Here is a tiny trained network, its code and every weight. The questions are about switching its units off for an input and a target symbol, where a switched-off unit gives its printed mean instead of its output.

import numpy as np


def w(rows, s, z=0):
    codes = np.array(rows[::2]) - 128.0
    scale = np.full(codes.shape[1], s)
    scale[-1] = z or s
    return codes * scale


def f(y):
    return np.maximum(y, 0)


def softmax(a):
    e = np.exp(a - a.max(-1, keepdims=True))
    return e / e.sum(-1, keepdims=True)


def log_softmax(a):
    a = a - a.max(-1, keepdims=True)
    return a - np.log(np.exp(a).sum(-1, keepdims=True))


def net(x, mask):
    ids = ['ΓΔΛβεημστ'.index(c) for c in x.split()]
    T = len(ids)
    res = E[ids] + P[:T]
    u = 0
    for l in range(2):
        q, k, v = (res @ M[l].T for M in (Q, K, V))
        z = softmax(np.where(np.tri(T) > 0, q @ k.T / 3**0.5, -1e9)) @ v
        res = res + np.where(mask[u], z, O[l][:, -1]) @ O[l][:, :-1]
        u += 1
        y = f(res @ A[l][:, :-1].T + A[l][:, -1])
        res = res + np.where(mask[u : u + 8], y, B[l][:, -1]) @ B[l][:, :-1]
        u += 8
    return log_softmax(res[-1] @ U[:, :-1].T + U[:, -1])


Q, K, V, O, A, B = {}, {}, {}, {}, {}, {}
E = w([
[104,160,157,41],'Γ',
[116,189,130,109],'Δ',
[107,165,177,111],'Λ',
[108,160,155,150],'β',
[119,152,118,94],'ε',
[120,4,111,119],'η',
[121,138,209,32],'μ',
[66,107,55,99],'σ',
[144,128,165,238],'τ',
],0.021)
P = w([
[52,254,182,159],'0',
[91,64,152,154],'1',
[126,73,147,172],'2',
[158,89,148,182],'3',
[199,93,150,167],'4',
[215,96,146,165],'5',
[236,106,155,130],'6',
],0.0088)
Q[0] = w([
[105,47,119,132],'L0H1',
[113,158,152,130],'L0H1',
[177,108,251,99],'L0H1',
],0.016)
K[0] = w([
[78,170,101,159],'L0H1',
[172,79,107,170],'L0H1',
[250,141,156,143],'L0H1',
],0.013)
V[0] = w([
[151,11,127,151],'L0H1',
[62,185,133,66],'L0H1',
[150,181,167,182],'L0H1',
],0.012)
O[0] = w([
[65,165,170,90,13],'L0H1',
[185,141,161,82,245],'L0H1',
[143,96,143,246,252],'L0H1',
],0.013,0.0035)
A[0] = w([
[109,233,65,157,115],'L0N1',
[115,202,96,134,165],'L0N2',
[173,145,49,112,91],'L0N3',
[152,189,247,136,125],'L0N4',
[168,43,42,99,194],'L0N5',
[58,110,59,125,95],'L0N6',
[192,120,141,139,2],'L0N7',
[30,32,144,186,159],'L0N8',
],0.012,0.0087)
B[0] = w([
[254,102,176,105,147],'L0N1',
[119,117,171,64,153],'L0N2',
[140,173,85,92,160],'L0N3',
[134,64,59,118,214],'L0N4',
[76,213,138,87,245],'L0N5',
[237,170,95,144,147],'L0N6',
[203,57,168,107,173],'L0N7',
[95,141,141,99,253],'L0N8',
],0.0096,0.013)
Q[1] = w([
[166,147,115,114],'L1H1',
[55,71,20,120],'L1H1',
[39,254,52,177],'L1H1',
],0.0071)
K[1] = w([
[139,136,86,141],'L1H1',
[73,205,98,75],'L1H1',
[101,111,254,151],'L1H1',
],0.0077)
V[1] = w([
[120,19,234,68],'L1H1',
[145,229,114,3],'L1H1',
[63,215,192,118],'L1H1',
],0.0066)
O[1] = w([
[98,2,41,116,215],'L1H1',
[159,146,74,82,202],'L1H1',
[41,166,123,56,1],'L1H1',
],0.009,0.005)
A[1] = w([
[88,89,169,97,124],'L1N1',
[89,133,80,79,142],'L1N2',
[177,153,129,52,114],'L1N3',
[188,250,218,170,134],'L1N4',
[177,95,128,108,3],'L1N5',
[120,109,136,187,150],'L1N6',
[93,61,131,118,43],'L1N7',
[152,192,36,134,226],'L1N8',
],0.011,0.006)
B[1] = w([
[34,65,72,49,172],'L1N1',
[89,40,143,100,206],'L1N2',
[139,167,74,255,250],'L1N3',
[42,125,145,238,180],'L1N4',
[192,116,24,96,182],'L1N5',
[164,166,202,27,184],'L1N6',
[44,159,105,176,160],'L1N7',
[78,230,248,82,205],'L1N8',
],0.0069,0.018)
U = w([
[178,177,84,130,3],'Γ',
[109,145,45,255,88],'Δ',
[198,86,177,87,62],'Λ',
[165,116,190,138,211],'β',
[127,187,114,186,210],'ε',
[150,106,160,39,111],'η',
[153,97,68,157,120],'μ',
[157,200,197,64,179],'σ',
[91,158,194,148,129],'τ',
],0.0096,0.0073)

Each question gives the input, a string of symbols that net reads in full, and the target symbol t.
The units are the heads (3 rows each of Q, K, V and O) and the neurons (one row each of A and B). Each row of codes is followed by its name. A weight is (code - 128) times the scale printed after its matrix; where a second scale follows, it is the last column's (O, A, B and U).
mask holds one flag per unit, layer by layer, with each layer's heads first. A switched-off unit (its flag False) gives its mean, the last column of its rows in O or B, instead of its output. The means were averaged over made-up inputs and are rounded, as every weight is.
A unit's drop is (log p(t) with every unit on - log p(t) with that unit switched off) / (log p(t) with every unit on - log p(t) with every unit switched off).
The circuit of an input: a set's keep is (log p(t) with only the set's units on - log p(t) with every unit switched off) / (log p(t) with every unit on - log p(t) with every unit switched off). Starting from the 12 units with the biggest drops (on a tie, the unit counted first), units are removed one at a time, each time the one whose removal leaves the highest keep (on an exact tie, the one counted first), for as long as the keep stays at least 0.8.
units of the circuit, in order: the units of the circuit, biggest drop first
most important unit: the unit with the biggest drop
top k neurons: the k neurons with the biggest drops, biggest first
top k neurons in layer l: the k neurons of layer l with the biggest drops, biggest first
input η Λ η Δ, target η: units of the circuit, in order -> [L0H1; L1H1; L1N2]
input μ μ Δ τ μ, target τ: units of the circuit, in order -> [L0H1]
input τ Δ β μ μ Λ, target μ: units of the circuit, in order -> [L0N5; L1N8]
input τ η Γ β η η Δ, target τ: top 2 neurons -> [L0N1; L0N6]
input β β Γ, target β: units of the circuit, in order -> [L0H1; L1H1; L0N5]
input τ Λ ε, target τ: units of the circuit, in order -> [L1H1; L0H1; L0N4]
input η Δ Λ, target η: top 3 neurons -> [L1N3; L0N7; L1N4]
input η Γ μ Γ, target μ: units of the circuit, in order -> [L0N5; L1N3; L1H1; L0H1]
input ε η β Λ Γ η, target ε: top 4 neurons in layer 0 -> [L0N5; L0N7; L0N4; L0N3]
input Δ Δ β, target β: units of the circuit, in order -> [L1N3; L0N5; L0H1; L1H1]
input β Γ Γ Γ ε Λ Δ, target β: top 2 neurons in layer 1 -> [L1N3; L1N7]
input β ε Γ Γ Λ ε η, target β: top 4 neurons -> [L0N5; L0N4; L0N7; L1N3]
input η Λ Γ, target η: top 4 neurons -> [L0N7; L1N4; L1N2; L0N1]
input η Λ Γ τ β, target τ: units of the circuit, in order -> [L0H1; L1H1; L0N8]
input Δ Δ β μ σ Δ, target Δ: most important unit -> L1H1
input β β η η τ Δ, target β: top 2 neurons -> [L0N1; L0N5]
input Γ β η σ Γ Δ, target Γ: top 4 neurons -> [L0N1; L0N5; L1N3; L0N8]
input η Δ μ Λ, target μ: top 3 neurons -> [L0N5; L0N4; L1N6]
input Δ Δ Δ, target Δ: top 2 neurons -> [L1N4; L0N3]
input ε Γ η, target ε: top 2 neurons in layer 0 -> [L0N5; L0N4]
input Γ Γ Γ, target Γ: top 2 neurons in layer 1 -> [L1N3; L1N5]
input Λ σ η Δ, target Λ: top 4 neurons -> [L0N1; L0N7; L0N4; L0N5]
input η η ε, target η: top 3 neurons -> [L1N2; L0N5; L0N2]
